Here is a tiny trained network, its code and every weight. The questions are about switching its units off for an input and a class, where a switched-off unit gives its printed mean instead of its output.

import numpy as np


def w(rows, s, z=0):
    codes = np.array(rows[::2]) - 128.0
    scale = np.full(codes.shape[1], s)
    scale[-1] = z or s
    return codes * scale


def f(y):
    return y / 2 * (1 + np.tanh(0.7978845608 * (y + 0.044715 * y**3)))


def log_softmax(a):
    a = a - a.max(-1, keepdims=True)
    return a - np.log(np.exp(a).sum(-1, keepdims=True))


def net(x, mask):
    res = np.array(x, float).reshape(1, 7) / 4 @ E
    y = f(res @ A[0][:, :-1].T + A[0][:, -1])
    res = res + np.where(mask, y, B[0][:, -1]) @ B[0][:, :-1]
    return log_softmax(res[-1] @ U[:, :-1].T + U[:, -1])


A, B = {}, {}
E = w([
[130,176,254,177,50],'x0',
[103,189,145,125,156],'x1',
[129,125,124,134,134],'x2',
[75,145,7,165,84],'x3',
[111,145,111,158,184],'x4',
[225,196,92,140,125],'x5',
[127,124,125,130,131],'x6',
],0.0086)
A[0] = w([
[131,133,106,72,185,181],'neuron 1',
[106,146,207,172,96,146],'neuron 2',
[170,48,113,123,85,204],'neuron 3',
[99,156,126,124,185,113],'neuron 4',
[151,94,173,114,159,4],'neuron 5',
[87,161,84,99,72,126],'neuron 6',
[100,40,142,180,139,54],'neuron 7',
[112,137,100,187,163,31],'neuron 8',
[109,107,184,92,171,100],'neuron 9',
[193,167,113,147,150,92],'neuron 10',
[77,99,148,115,139,41],'neuron 11',
[92,141,90,205,89,40],'neuron 12',
[163,142,177,60,198,52],'neuron 13',
[5,101,162,125,138,43],'neuron 14',
[114,116,80,77,195,195],'neuron 15',
[67,125,148,82,136,92],'neuron 16',
[154,82,100,44,126,156],'neuron 17',
[118,112,184,172,65,164],'neuron 18',
[183,114,167,100,149,3],'neuron 19',
[77,148,71,111,94,41],'neuron 20',
[116,163,100,168,215,123],'neuron 21',
],0.012,0.0037)
B[0] = w([
[153,161,199,165,181,192],'neuron 1',
[124,189,135,145,203,253],'neuron 2',
[50,200,203,234,143,186],'neuron 3',
[91,82,242,160,204,152],'neuron 4',
[107,37,6,47,149,157],'neuron 5',
[89,23,147,98,180,168],'neuron 6',
[186,175,46,158,74,162],'neuron 7',
[129,75,180,35,93,134],'neuron 8',
[92,152,46,78,117,193],'neuron 9',
[213,139,3,180,30,175],'neuron 10',
[158,182,10,129,8,149],'neuron 11',
[70,2,83,33,218,160],'neuron 12',
[34,53,54,37,102,206],'neuron 13',
[254,186,81,185,15,204],'neuron 14',
[207,210,181,168,161,225],'neuron 15',
[191,168,91,209,61,158],'neuron 16',
[80,194,214,203,189,190],'neuron 17',
[90,168,164,139,249,230],'neuron 18',
[86,69,59,32,71,167],'neuron 19',
[127,115,143,30,175,164],'neuron 20',
[169,100,209,150,84,176],'neuron 21',
],0.0057,0.0078)
U = w([
[105,140,147,148,165,254],'0',
[139,129,143,118,162,253],'1',
[112,163,163,150,220,83],'2',
[242,136,64,114,30,62],'3',
[93,38,87,2,180,15],'4',
[135,99,202,129,153,105],'5',
],0.008,0.0046)

Each question gives the input, the list of numbers given to net, and the class t.
The units are the neurons (one row each of A and B). Each row of codes is followed by its name. A weight is (code - 128) times the scale printed after its matrix; where a second scale follows, it is the last column's (A, B and U).
mask holds one flag per neuron, in row order. A switched-off neuron (its flag False) gives its mean, the last column of its row in B, instead of its output. The means were averaged over made-up inputs and are rounded, as every weight is.
A unit's drop is (log p(t) with every unit on - log p(t) with that unit switched off) / (log p(t) with every unit on - log p(t) with every unit switched off).
The circuit of an input: a set's keep is (log p(t) with only the set's units on - log p(t) with every unit switched off) / (log p(t) with every unit on - log p(t) with every unit switched off). Starting from the 12 units with the biggest drops (on a tie, the unit counted first), units are removed one at a time, each time the one whose removal leaves the highest keep (on an exact tie, the one counted first), for as long as the keep stays at least 0.8.
units of the circuit, in order: the units of the circuit, biggest drop first
unit that matters most: the unit with the biggest drop
top k neurons: the k neurons with the biggest drops, biggest first
drop of u: that unit's drop, to one decimal
input [-5,-6,-7,-8,-3,3,-3], class 4: top 3 neurons	neuron 13; neuron 19; neuron 5
input [-1,-3,3,6,-4,-6,3], class 3: top 2 neurons	neuron 14; neuron 7
input [7,7,0,-8,-3,-6,-5], class 4: units of the circuit, in order	neuron 13; neuron 5
input [4,0,-1,-8,-5,-5,3], class 4: top 2 neurons	neuron 5; neuron 13
input [-8,-6,5,-4,-6,-3,7], class 2: units of the circuit, in order	neuron 17; neuron 3
input [-7,1,-5,5,-6,-7,-3], class 2: top 2 neurons	neuron 17; neuron 15
input [-7,-4,3,5,-3,-8,4], class 3: top 3 neurons	neuron 14; neuron 7; neuron 11
input [4,2,-7,-1,5,5,4], class 3: units of the circuit, in order	neuron 10
input [-5,6,-3,2,7,7,6], class 3: top 2 neurons	neuron 10; neuron 18
input [-8,-1,-8,2,7,1,-2], class 2: units of the circuit, in order	neuron 15; neuron 1
input [-3,0,-4,7,3,6,5], class 4: units of the circuit, in order	neuron 12; neuron 6
input [4,-3,6,5,3,-8,-5], class 3: top 3 neurons	neuron 14; neuron 7; neuron 11
input [-8,-4,-4,-4,-8,0,-3], class 2: top 2 neurons	neuron 17; neuron 3
input [-4,4,-3,1,8,1,-5], class 5: top neuron	neuron 21
input [4,-7,-2,7,-1,-8,-2], class 3: top 4 neurons	neuron 14; neuron 7; neuron 11; neuron 17
input [-6,6,6,4,7,3,2], class 5: top 2 neurons	neuron 21; neuron 8
input [3,-5,-1,-6,5,-3,3], class 4: top 2 neurons	neuron 5; neuron 15
input [8,0,4,4,-2,-2,7], class 2: units of the circuit, in order	neuron 18; neuron 2
input [-1,7,-7,-7,6,8,6], class 3: top 2 neurons	neuron 10; neuron 18
input [-8,6,3,2,-4,-4,0], class 2: units of the circuit, in order	neuron 15; neuron 17
input [4,-8,-1,8,-8,5,1], class 0: unit that matters most	neuron 3
input [-8,1,8,-2,-7,4,7], class 2: drop of neuron 3	0.1
input [8,3,7,1,-5,-4,4], class 2: drop of neuron 5	0.0
input [-3,5,-2,7,-1,4,6], class 4: drop of neuron 3	0.1
